grid = (411, 403, 579, 226, 580, 822, 261, 206, 771, 452)
grid[0]: 411
grid[7]: 206
grid[3]: 226
grid[6]: 261
grid[1]: 403

a =
[[0.053, -0.029, 0.050, -0.028],
 [0.183, -0.133, -0.023, -0.015],
 [0.010, 0.016, 0.016, 0.013],
 [-0.031, 0.058, 0.139, -0.011],
 [0.012, 0.015, 0.015, 0.013],
 [0.016, 0.012, 0.014, 0.012]]
a[0,0]	0.053
a[4,2]	0.015
a[2]	[0.010, 0.016, 0.016, 0.013]
a[:, 2]	[0.050, -0.023, 0.016, 0.139, 0.015, 0.014]
a[5,3]	0.012
a[1]	[0.183, -0.133, -0.023, -0.015]
a[2,2]	0.016
a[3,3]	-0.011
a[3]	[-0.031, 0.058, 0.139, -0.011]
a[5]	[0.016, 0.012, 0.014, 0.012]
a[:, 1]	[-0.029, -0.133, 0.016, 0.058, 0.015, 0.012]
a[0,2]	0.050
a[:, 3]	[-0.028, -0.015, 0.013, -0.011, 0.013, 0.012]
a[3,2]	0.139
a[0,1]	-0.029
a[:, 0]	[0.053, 0.183, 0.010, -0.031, 0.012, 0.016]
a[1,0]	0.183
a[0,3]	-0.028
a[1,1]	-0.133
a[4,3]	0.013

A =
[[31, 0, 40, -7, 2, -1, -4, 1, -2, -23],
[-5, -19, -5, 13, 0, -20, 21, -24, -14, 29],
[-6, -4, -12, -18, -36, -3, -7, -3, 3, -26],
[10, 2, 9, -22, -29, 2, -12, 4, 5, -40],
[-32, -4, -41, -6, -9, -2, -13, -2, 9, 7],
[5, 0, 4, -16, -21, 1, -10, 2, 4, -28]]
A[0, -10] => 31
A[-5, 2] => -5
A[-5, -10] => -5
A[5, -2] => 4
A[:, -7] => [-7, 13, -18, -22, -6, -16]
A[1, 1] => -19
A[5, -5] => 1
A[2, -9] => -4
A[-2, -9] => -4
A[-4, 4] => -36
A[4, 8] => 9
A[-4, -10] => -6
A[-6] => [31, 0, 40, -7, 2, -1, -4, 1, -2, -23]
A[1, -5] => -20
A[2, -4] => -7
A[2] => [-6, -4, -12, -18, -36, -3, -7, -3, 3, -26]
A[3, -9] => 2
A[3, 8] => 5
A[5] => [5, 0, 4, -16, -21, 1, -10, 2, 4, -28]
A[5, -7] => -16
A[-1, 0] => 5
A[-2, -5] => -2
A[-6, 6] => -4
A[4, -8] => -41
A[2, -8] => -12
A[:, 9] => [-23, 29, -26, -40, 7, -28]
A[2, -5] => -3
A[3, 5] => 2
A[3, -7] => -22
A[1, -3] => -24

data =
-30,54,43,47,20,-50
29,-48,-51,-48,-30,44
-39,38,45,46,23,-45
23,48,48,44,-39,-19
24,54,45,48,-38,-35
-10,-41,-40,-45,26,25
9,43,47,50,-29,-41
-33,45,51,54,24,-44
data[0][0]: -30
data[7][4]: 24
data[:, 0]: [-30, 29, -39, 23, 24, -10, 9, -33]
data[6][4]: -29
data[5]: [-10, -41, -40, -45, 26, 25]
data[0][2]: 43
data[5][1]: -41
data[5][2]: -40
data[7][3]: 54
data[:, 3]: [47, -48, 46, 44, 48, -45, 50, 54]
data[7][2]: 51
data[3][0]: 23
data[0][4]: 20
data[2][3]: 46
data[1][4]: -30
data[5][0]: -10
data[:, 1]: [54, -48, 38, 48, 54, -41, 43, 45]
data[2]: [-39, 38, 45, 46, 23, -45]

m = [[4, 5, 2, 5, 6, 6, 5, 7, 6, 3, 4, 4, 6, 5], [5, 5, 5, 5, 5, 5, 5, 5, 4, 5, 4, 4, 5, 4], [4, 5, 3, 5, 6, 6, 5, 6, 5, 4, 4, 4, 6, 5], [5, 5, 6, 6, 5, 5, 5, 5, 4, 6, 3, 4, 7, 3], [5, 4, 4, 5, 4, 6, 5, 7, 5, 5, 4, 4, 5, 4], [5, 5, 6, 5, 4, 4, 5, 4, 4, 6, 5, 5, 5, 4], [6, 5, 7, 6, 5, 5, 5, 4, 4, 6, 4, 4, 6, 3], [6, 5, 7, 6, 5, 5, 5, 4, 3, 7, 3, 4, 7, 2], [4, 4, 4, 3, 4, 4, 5, 4, 5, 4, 6, 6, 3, 6], [6, 5, 6, 5, 4, 5, 5, 4, 4, 6, 4, 5, 5, 3], [4, 5, 4, 5, 5, 5, 5, 5, 5, 5, 5, 5, 5, 4]]
m[0, 0] => 4
m[6, 11] => 4
m[4, 12] => 5
m[2, 4] => 6
m[0, 5] => 6
m[6] => [6, 5, 7, 6, 5, 5, 5, 4, 4, 6, 4, 4, 6, 3]
m[2, 0] => 4
m[10, 6] => 5
m[4, 1] => 4
m[6, 9] => 6
m[5, 10] => 5
m[7, 5] => 5
m[10, 4] => 5
m[9, 11] => 5
m[:, 1] => [5, 5, 5, 5, 4, 5, 5, 5, 4, 5, 5]
m[1, 0] => 5
m[2] => [4, 5, 3, 5, 6, 6, 5, 6, 5, 4, 4, 4, 6, 5]
m[7, 0] => 6
m[:, 6] => [5, 5, 5, 5, 5, 5, 5, 5, 5, 5, 5]
m[1, 8] => 4
m[9, 6] => 5
m[:, 5] => [6, 5, 6, 5, 6, 4, 5, 5, 4, 5, 5]
m[0, 8] => 6
m[3, 10] => 3
m[2, 8] => 5
m[5, 13] => 4
m[5, 4] => 4
m[0] => [4, 5, 2, 5, 6, 6, 5, 7, 6, 3, 4, 4, 6, 5]
m[3, 3] => 6
m[:, 10] => [4, 4, 4, 3, 4, 5, 4, 3, 6, 4, 5]
m[4, 3] => 5
m[2, 2] => 3
m[9, 13] => 3
m[9, 1] => 5
m[5] => [5, 5, 6, 5, 4, 4, 5, 4, 4, 6, 5, 5, 5, 4]
